Below are the code and all the weights of a small trained network. Each question names an input and a target symbol and asks about switching units off, where a switched-off unit gives its printed mean instead of its output.

import numpy as np


def w(rows, s, z=0):
    codes = np.array(rows[::2]) - 128.0
    scale = np.full(codes.shape[1], s)
    scale[-1] = z or s
    return codes * scale


def softmax(a):
    e = np.exp(a - a.max(-1, keepdims=True))
    return e / e.sum(-1, keepdims=True)


def log_softmax(a):
    a = a - a.max(-1, keepdims=True)
    return a - np.log(np.exp(a).sum(-1, keepdims=True))


def net(x, mask):
    ids = ['αγδεζθλμξπστψω'.index(c) for c in x.split()]
    T = len(ids)
    res = E[ids] + P[:T]
    u = 0
    for l in range(3):
        r = res
        for j in range(2):
            rows = slice(4 * j, 4 * j + 4)
            q, k, v = (r @ M[l][rows].T for M in (Q, K, V))
            z = softmax(np.where(np.tri(T) > 0, q @ k.T / 4**0.5, -1e9)) @ v
            o = O[l][rows]
            res = res + np.where(mask[u + j], z, o[:, -1]) @ o[:, :-1]
        u += 2
    return log_softmax(res[-1] @ U[:, :-1].T + U[:, -1])


Q, K, V, O = {}, {}, {}, {}
E = w([
[180,128,107,67,142,147,34,109,153,63],'α',
[141,110,107,96,123,59,81,190,121,146],'γ',
[135,136,130,189,199,110,85,69,145,123],'δ',
[98,135,124,227,191,88,126,96,100,126],'ε',
[169,100,92,150,104,142,91,156,53,112],'ζ',
[132,116,108,150,151,134,159,131,6,65],'θ',
[197,193,88,135,173,143,131,130,56,146],'λ',
[173,22,165,136,153,120,158,57,109,139],'μ',
[127,133,188,77,218,132,140,138,63,135],'ξ',
[78,76,80,133,186,200,200,101,114,197],'π',
[65,175,124,147,118,102,156,111,43,197],'σ',
[106,41,182,142,173,144,92,81,123,219],'τ',
[84,144,81,174,189,141,59,54,153,217],'ψ',
[41,79,46,145,240,109,79,72,139,151],'ω',
],0.018)
P = w([
[144,96,120,157,149,132,166,160,246,95],'0',
[142,89,109,143,160,122,155,149,207,107],'1',
[136,89,103,132,157,120,142,132,177,121],'2',
[129,88,95,120,157,115,130,116,151,131],'3',
[121,89,90,103,151,112,119,100,130,142],'4',
[112,89,84,91,149,112,109,83,108,153],'5',
[106,93,83,83,146,109,98,67,85,164],'6',
[98,90,77,68,142,107,89,54,66,171],'7',
[92,92,76,55,139,110,81,39,44,181],'8',
[85,92,73,46,134,107,74,27,27,187],'9',
[79,92,68,33,130,99,65,14,10,193],'10',
],0.013)
Q[0] = w([
[138,22,62,189,229,128,125,83,125,128],'0.h0',
[98,123,130,112,155,104,170,125,132,123],'0.h0',
[132,63,114,180,225,162,135,6,153,151],'0.h0',
[99,110,155,141,86,175,96,126,123,69],'0.h0',
[89,131,149,98,78,167,131,128,156,131],'0.h1',
[123,79,131,121,148,120,133,89,143,136],'0.h1',
[108,108,116,135,84,139,135,84,184,101],'0.h1',
[95,116,114,128,148,136,126,111,124,163],'0.h1',
],0.019)
K[0] = w([
[136,175,85,4,66,142,83,184,24,91],'0.h0',
[53,150,152,83,154,105,165,129,107,120],'0.h0',
[139,217,192,29,57,115,86,182,29,108],'0.h0',
[193,63,214,182,60,146,126,107,161,94],'0.h0',
[118,146,170,218,129,116,113,203,158,117],'0.h1',
[114,148,121,72,119,196,120,175,84,162],'0.h1',
[118,169,146,142,97,76,139,231,175,87],'0.h1',
[126,109,112,101,118,107,66,122,92,154],'0.h1',
],0.013)
V[0] = w([
[91,63,40,133,98,138,68,254,103,174],'0.h0',
[103,241,5,155,139,169,164,190,119,116],'0.h0',
[167,103,104,136,47,90,167,159,169,217],'0.h0',
[198,57,97,201,35,151,165,19,132,85],'0.h0',
[100,126,128,107,100,131,146,132,126,107],'0.h1',
[91,157,148,171,138,190,54,222,90,110],'0.h1',
[102,132,161,128,196,150,113,143,168,137],'0.h1',
[93,102,170,192,93,171,38,137,135,119],'0.h1',
],0.0059)
O[0] = w([
[122,110,58,65,70,61,203,182,139,149,202],'0.h0',
[128,134,155,40,145,100,255,3,200,93,154],'0.h0',
[112,137,118,121,104,48,147,126,192,179,3],'0.h0',
[163,79,39,218,71,165,135,35,168,129,84],'0.h0',
[106,138,118,114,78,106,143,110,125,105,67],'0.h1',
[96,221,112,96,111,85,79,188,121,140,16],'0.h1',
[104,144,131,110,146,139,162,129,178,134,190],'0.h1',
[48,151,131,166,45,156,115,94,135,103,64],'0.h1',
],0.0073,0.0038)
Q[1] = w([
[135,72,3,122,218,56,80,106,91,132],'1.h0',
[39,152,76,90,157,145,148,135,132,108],'1.h0',
[203,68,83,109,183,143,192,132,114,142],'1.h0',
[38,133,138,115,97,174,118,92,163,171],'1.h0',
[141,197,212,105,153,157,116,144,141,160],'1.h1',
[167,63,87,108,240,132,161,64,108,115],'1.h1',
[64,95,120,83,190,75,130,116,151,184],'1.h1',
[77,59,90,171,145,172,54,79,196,154],'1.h1',
],0.012)
K[1] = w([
[120,106,74,48,138,128,80,48,17,209],'1.h0',
[154,144,173,147,100,31,109,63,82,159],'1.h0',
[49,114,128,111,159,120,97,55,66,232],'1.h0',
[150,184,152,177,143,74,112,142,169,53],'1.h0',
[31,106,203,142,166,111,105,137,162,107],'1.h1',
[163,201,95,31,121,140,86,119,18,175],'1.h1',
[116,181,212,46,17,52,140,145,70,100],'1.h1',
[168,179,83,71,64,114,92,139,73,2],'1.h1',
],0.0096)
V[1] = w([
[3,115,136,129,136,216,166,140,180,238],'1.h0',
[148,158,100,114,113,146,61,100,175,150],'1.h0',
[141,157,160,173,136,35,87,90,114,180],'1.h0',
[94,102,161,103,109,168,84,128,162,100],'1.h0',
[169,114,139,4,59,183,168,103,159,79],'1.h1',
[134,126,120,145,159,114,118,84,151,157],'1.h1',
[115,77,201,25,109,122,144,81,172,73],'1.h1',
[81,82,129,177,134,195,199,185,126,184],'1.h1',
],0.0063)
O[1] = w([
[8,158,101,47,113,253,118,248,95,104,255],'1.h0',
[103,159,196,117,51,167,110,97,138,136,120],'1.h0',
[156,128,141,149,127,162,199,162,111,187,152],'1.h0',
[85,133,175,65,111,113,133,100,135,118,93],'1.h0',
[176,69,153,180,169,129,129,163,156,183,117],'1.h1',
[122,130,96,122,127,182,125,124,154,118,151],'1.h1',
[131,90,128,152,186,151,97,244,104,143,122],'1.h1',
[17,116,170,106,53,158,126,89,170,95,107],'1.h1',
],0.0064,0.0072)
Q[2] = w([
[140,133,177,137,111,119,91,187,125,165],'2.h0',
[153,145,162,132,103,157,137,123,133,75],'2.h0',
[189,106,175,154,99,121,134,151,116,138],'2.h0',
[140,105,131,135,182,94,121,142,100,107],'2.h0',
[183,149,135,146,155,116,99,137,132,143],'2.h1',
[78,105,2,86,196,138,105,101,103,136],'2.h1',
[109,94,120,81,150,225,153,145,132,132],'2.h1',
[116,168,134,128,95,189,111,138,169,173],'2.h1',
],0.016)
K[2] = w([
[41,102,94,174,203,125,115,99,254,95],'2.h0',
[131,128,157,150,113,143,178,190,242,84],'2.h0',
[113,76,226,187,146,151,103,140,210,128],'2.h0',
[104,95,124,84,172,148,174,84,29,201],'2.h0',
[116,114,170,188,85,101,204,170,114,92],'2.h1',
[90,68,93,73,168,122,86,49,39,234],'2.h1',
[18,114,92,127,172,114,80,80,142,239],'2.h1',
[98,81,108,215,137,84,80,168,216,37],'2.h1',
],0.009)
V[2] = w([
[70,123,188,224,134,112,246,150,96,108],'2.h0',
[155,140,122,118,48,106,114,172,151,239],'2.h0',
[27,162,69,254,136,106,148,110,85,176],'2.h0',
[119,49,97,149,85,106,176,156,100,89],'2.h0',
[135,193,124,124,145,136,42,102,206,195],'2.h1',
[170,237,77,147,118,199,190,163,138,143],'2.h1',
[121,125,43,134,178,100,99,127,136,31],'2.h1',
[217,86,121,50,80,179,85,139,144,107],'2.h1',
],0.0093)
O[2] = w([
[157,57,196,126,113,142,166,61,73,178,103],'2.h0',
[55,112,135,187,150,114,91,144,165,173,11],'2.h0',
[198,41,254,94,97,110,114,127,219,81,183],'2.h0',
[115,32,134,151,102,143,173,127,44,48,152],'2.h0',
[169,144,149,119,72,199,88,147,55,210,119],'2.h1',
[191,110,61,6,88,103,16,99,120,115,75],'2.h1',
[71,171,145,201,193,74,47,120,95,106,210],'2.h1',
[189,102,105,129,109,212,118,60,193,58,70],'2.h1',
],0.0093,0.012)
U = w([
[121,239,168,148,119,160,108,108,161,50,123],'α',
[50,131,44,173,36,67,140,142,140,116,197],'γ',
[88,227,164,114,99,109,107,99,202,95,186],'δ',
[98,144,218,83,148,35,143,69,150,180,132],'ε',
[114,142,121,194,81,118,85,131,177,73,168],'ζ',
[113,223,194,107,90,44,148,84,150,16,121],'θ',
[219,87,97,190,231,161,47,189,142,127,107],'λ',
[133,121,111,159,172,166,156,77,78,83,73],'μ',
[106,227,104,83,202,110,193,75,137,161,146],'ξ',
[35,144,102,26,188,129,104,142,159,12,5],'π',
[126,115,113,68,146,7,186,255,161,136,151],'σ',
[98,162,145,107,144,198,224,209,194,78,121],'τ',
[98,149,142,105,92,164,81,170,104,158,166],'ψ',
[40,173,194,129,196,147,87,182,72,96,137],'ω',
],0.006,0.011)

Each question gives the input, a string of symbols that net reads in full, and the target symbol t.
The units are the heads (4 rows each of Q, K, V and O). Each row of codes is followed by its name. A weight is (code - 128) times the scale printed after its matrix; where a second scale follows, it is the last column's (O and U).
mask holds one flag per head, layer by layer. A switched-off head (its flag False) gives its mean, the last column of its rows in O, instead of its output. The means were averaged over made-up inputs and are rounded, as every weight is.
A unit's drop is (log p(t) with every unit on - log p(t) with that unit switched off) / (log p(t) with every unit on - log p(t) with every unit switched off).
The circuit of an input: a set's keep is (log p(t) with only the set's units on - log p(t) with every unit switched off) / (log p(t) with every unit on - log p(t) with every unit switched off). Starting from all 6 units, units are removed one at a time, each time the one whose removal leaves the highest keep (on an exact tie, the one counted first), for as long as the keep stays at least 0.8.
circuit, biggest first: the units of the circuit, biggest drop first
most important unit: the unit with the biggest drop
which heads matter: for each layer, one digit per head in row order, 1 if its drop is at least 0.15 and else 0, layers parted by /
input γ α σ π, target σ: circuit, biggest first : (2.h1; 0.h0)
input ω π ζ ψ ξ, target ψ: which heads matter : 00 / 10 / 01
input σ ω θ λ ε, target λ: which heads matter : 01 / 11 / 01
input ψ μ σ λ λ τ ω ζ λ σ ω, target ε: circuit, biggest first : (2.h0)
input ω θ σ θ π δ σ ω ξ θ θ, target ξ: circuit, biggest first : (1.h0; 0.h0; 2.h0; 0.h1)
input θ σ σ ω μ π ξ ξ τ τ λ, target τ: which heads matter : 00 / 00 / 01
input ω δ ω λ θ λ θ α θ, target μ: which heads matter : 10 / 10 / 10
input ω ω ξ ψ τ ψ θ ω λ ω μ, target ξ: which heads matter : 10 / 00 / 10
input τ ε α ε ω, target λ: which heads matter : 00 / 01 / 10
input τ ω α ω μ ψ θ ε, target ψ: circuit, biggest first : (2.h1; 1.h0)
input λ γ μ σ π ε μ ζ α ζ, target γ: which heads matter : 10 / 00 / 10
input ψ ε τ, target ψ: circuit, biggest first : (2.h1; 1.h0; 0.h1)
input ω ζ α π ε σ ω ξ ξ ζ, target ξ: which heads matter : 10 / 10 / 10
input ω ε ξ ξ, target ξ: most important unit : 1.h0
input ω λ ω ω ε, target ξ: circuit, biggest first : (2.h0; 0.h0)
input θ θ θ θ λ, target λ: circuit, biggest first : (2.h1; 1.h0; 1.h1; 0.h0)
input ε τ δ, target τ: which heads matter : 00 / 10 / 01
input μ τ ζ λ θ ω ε ω, target μ: which heads matter : 10 / 00 / 10
input θ μ α λ ξ θ, target ξ: which heads matter : 10 / 10 / 10
input θ μ π α μ, target λ: circuit, biggest first : (1.h1)
input τ ψ π ω μ δ δ τ τ γ μ, target σ: which heads matter : 10 / 01 / 10
input γ ω α τ λ τ, target τ: which heads matter : 00 / 00 / 01
input π λ λ, target π: circuit, biggest first : (1.h0; 2.h1)
input θ δ ω ε ω λ τ δ ω σ, target ε: which heads matter : 00 / 00 / 10
input ω μ ε σ ε ξ δ μ, target ξ: which heads matter : 11 / 10 / 11
input σ ω γ ψ θ δ ω ε ω ψ θ, target μ: circuit, biggest first : (2.h0; 0.h0)
input ξ α ω θ ψ δ, target μ: circuit, biggest first : (2.h0)
input σ ζ τ ω ε ω δ ω δ ε π, target π: circuit, biggest first : (1.h0; 0.h1; 2.h1)
input τ σ σ ω ψ α γ ζ δ ζ τ, target γ: circuit, biggest first : (0.h0; 2.h0)
input α θ ε ε ε ε α δ ψ ψ τ, target ψ: circuit, biggest first : (1.h0; 2.h1)
